Below are the code and all the weights of a small trained network. Each question names an input and a class and asks about switching units off, where a switched-off unit gives its printed mean instead of its output.

import numpy as np


def w(rows, s, z=0):
    codes = np.array(rows[::2]) - 128.0
    scale = np.full(codes.shape[1], s)
    scale[-1] = z or s
    return codes * scale


def f(y):
    return np.maximum(y, 0)


def log_softmax(a):
    a = a - a.max(-1, keepdims=True)
    return a - np.log(np.exp(a).sum(-1, keepdims=True))


def net(x, mask):
    res = np.array(x, float).reshape(1, 8) / 4 @ E
    y = f(res @ A[0][:, :-1].T + A[0][:, -1])
    res = res + np.where(mask, y, B[0][:, -1]) @ B[0][:, :-1]
    return log_softmax(res[-1] @ U[:, :-1].T + U[:, -1])


A, B = {}, {}
E = w([
[129,126,129,123,126,127,128],'x0',
[114,139,120,159,139,135,125],'x1',
[37,229,219,110,91,104,204],'x2',
[17,23,165,143,100,189,172],'x3',
[238,125,230,200,61,137,147],'x4',
[140,117,135,92,113,122,127],'x5',
[93,113,255,147,153,65,4],'x6',
[128,128,127,127,127,129,126],'x7',
],0.009)
A[0] = w([
[58,125,88,52,190,111,101,72],'N1',
[205,3,73,162,189,123,74,111],'N2',
[74,93,104,127,6,120,143,112],'N3',
[102,88,162,102,136,68,51,194],'N4',
[85,113,192,140,157,63,101,144],'N5',
[65,201,210,89,140,138,227,47],'N6',
[157,122,203,198,148,150,97,180],'N7',
[53,59,153,117,116,170,163,69],'N8',
[180,221,86,143,145,88,100,112],'N9',
[76,48,136,189,113,127,149,95],'N10',
[185,230,116,106,146,68,129,97],'N11',
[96,58,159,149,71,187,148,77],'N12',
[101,103,191,160,198,24,107,130],'N13',
[79,84,162,125,100,201,152,48],'N14',
[144,158,33,82,56,180,254,125],'N15',
[180,116,182,211,27,158,118,134],'N16',
[148,127,147,127,76,132,145,245],'N17',
[139,36,120,159,162,146,127,86],'N18',
[60,215,165,112,49,77,163,216],'N19',
[106,98,191,116,133,63,54,123],'N20',
[41,148,98,40,232,97,112,73],'N21',
[61,100,66,97,240,109,122,2],'N22',
],0.0083,0.00092)
B[0] = w([
[153,91,230,191,174,147,237,199],'N1',
[30,32,80,136,83,47,82,250],'N2',
[127,152,130,67,97,155,79,175],'N3',
[153,166,45,152,89,252,173,203],'N4',
[87,126,53,116,133,199,157,200],'N5',
[73,88,63,108,63,33,78,219],'N6',
[165,120,125,161,121,133,151,204],'N7',
[110,194,181,92,215,134,65,199],'N8',
[90,196,178,54,229,109,78,199],'N9',
[118,161,139,69,184,119,79,185],'N10',
[131,253,162,58,136,85,66,199],'N11',
[133,182,213,68,184,151,47,194],'N12',
[126,202,77,180,108,185,111,207],'N13',
[112,185,159,86,173,107,93,187],'N14',
[140,162,80,185,131,230,128,243],'N15',
[205,67,218,175,159,94,185,224],'N16',
[184,100,126,147,109,125,198,165],'N17',
[73,142,87,119,135,63,62,185],'N18',
[57,28,72,167,37,66,108,216],'N19',
[135,209,101,174,110,202,133,212],'N20',
[188,62,199,204,155,102,192,213],'N21',
[187,128,184,131,98,76,177,205],'N22',
],0.0064,0.011)
U = w([
[141,177,205,6,190,83,72,59],'0',
[100,51,78,131,28,11,103,255],'1',
[161,148,80,160,79,240,168,70],'2',
[207,67,255,163,128,74,234,92],'3',
],0.0093,0.00092)

Each question gives the input, the list of numbers given to net, and the class t.
The units are the neurons (one row each of A and B). Each row of codes is followed by its name. A weight is (code - 128) times the scale printed after its matrix; where a second scale follows, it is the last column's (A, B and U).
mask holds one flag per neuron, in row order. A switched-off neuron (its flag False) gives its mean, the last column of its row in B, instead of its output. The means were averaged over made-up inputs and are rounded, as every weight is.
A unit's drop is (log p(t) with every unit on - log p(t) with that unit switched off) / (log p(t) with every unit on - log p(t) with every unit switched off).
The circuit of an input: a set's keep is (log p(t) with only the set's units on - log p(t) with every unit switched off) / (log p(t) with every unit on - log p(t) with every unit switched off). Starting from the 12 units with the biggest drops (on a tie, the unit counted first), units are removed one at a time, each time the one whose removal leaves the highest keep (on an exact tie, the one counted first), for as long as the keep stays at least 0.8.
circuit, biggest first: the units of the circuit, biggest drop first
unit that matters most: the unit with the biggest drop
k most important neurons: the k neurons with the biggest drops, biggest first
drop of u: that unit's drop, to one decimal
input [-1,-4,8,1,-3,-8,-4,2], class 1: unit that matters most : N6
input [-7,-6,5,8,-6,-5,-7,-3], class 0: 3 most important neurons : [N8, N14, N12]
input [-2,5,-4,-7,-1,7,-6,3], class 0: 2 most important neurons : [N9, N11]
input [0,5,-7,3,-8,0,-2,-4], class 3: circuit, biggest first : [N1, N22]
input [-8,8,-2,-3,7,1,7,6], class 2: 2 most important neurons : [N13, N20]
input [4,-1,7,2,0,1,-3,-6], class 1: 2 most important neurons : [N6, N19]
input [-7,7,3,2,-6,-1,5,-3], class 3: 2 most important neurons : [N21, N1]
input [5,-6,8,-6,2,-5,1,8], class 1: 2 most important neurons : [N19, N6]
input [5,5,-7,-3,7,-7,0,3], class 1: 2 most important neurons : [N2, N1]
input [2,-4,-1,4,-8,3,-7,-8], class 3: circuit, biggest first : [N21, N1]
input [-5,-2,-7,7,-6,0,4,-8], class 0: 3 most important neurons : [N8, N19, N10]
input [7,5,0,6,-7,0,-3,-3], class 3: 3 most important neurons : [N21, N1, N22]
input [-2,5,-4,6,5,-5,6,-3], class 0: 3 most important neurons : [N12, N10, N15]
input [-2,3,8,-6,6,-4,0,8], class 1: circuit, biggest first : [N19]
input [5,-5,5,0,-7,-1,5,-1], class 3: 3 most important neurons : [N21, N1, N2]
input [-8,-8,7,-3,2,-1,8,-4], class 2: drop of N4 : 0.3
input [-4,8,-8,-7,-2,8,8,-3], class 1: drop of N8 : 0.3
input [2,7,3,8,-8,8,-4,-4], class 0: drop of N8 : 1.1
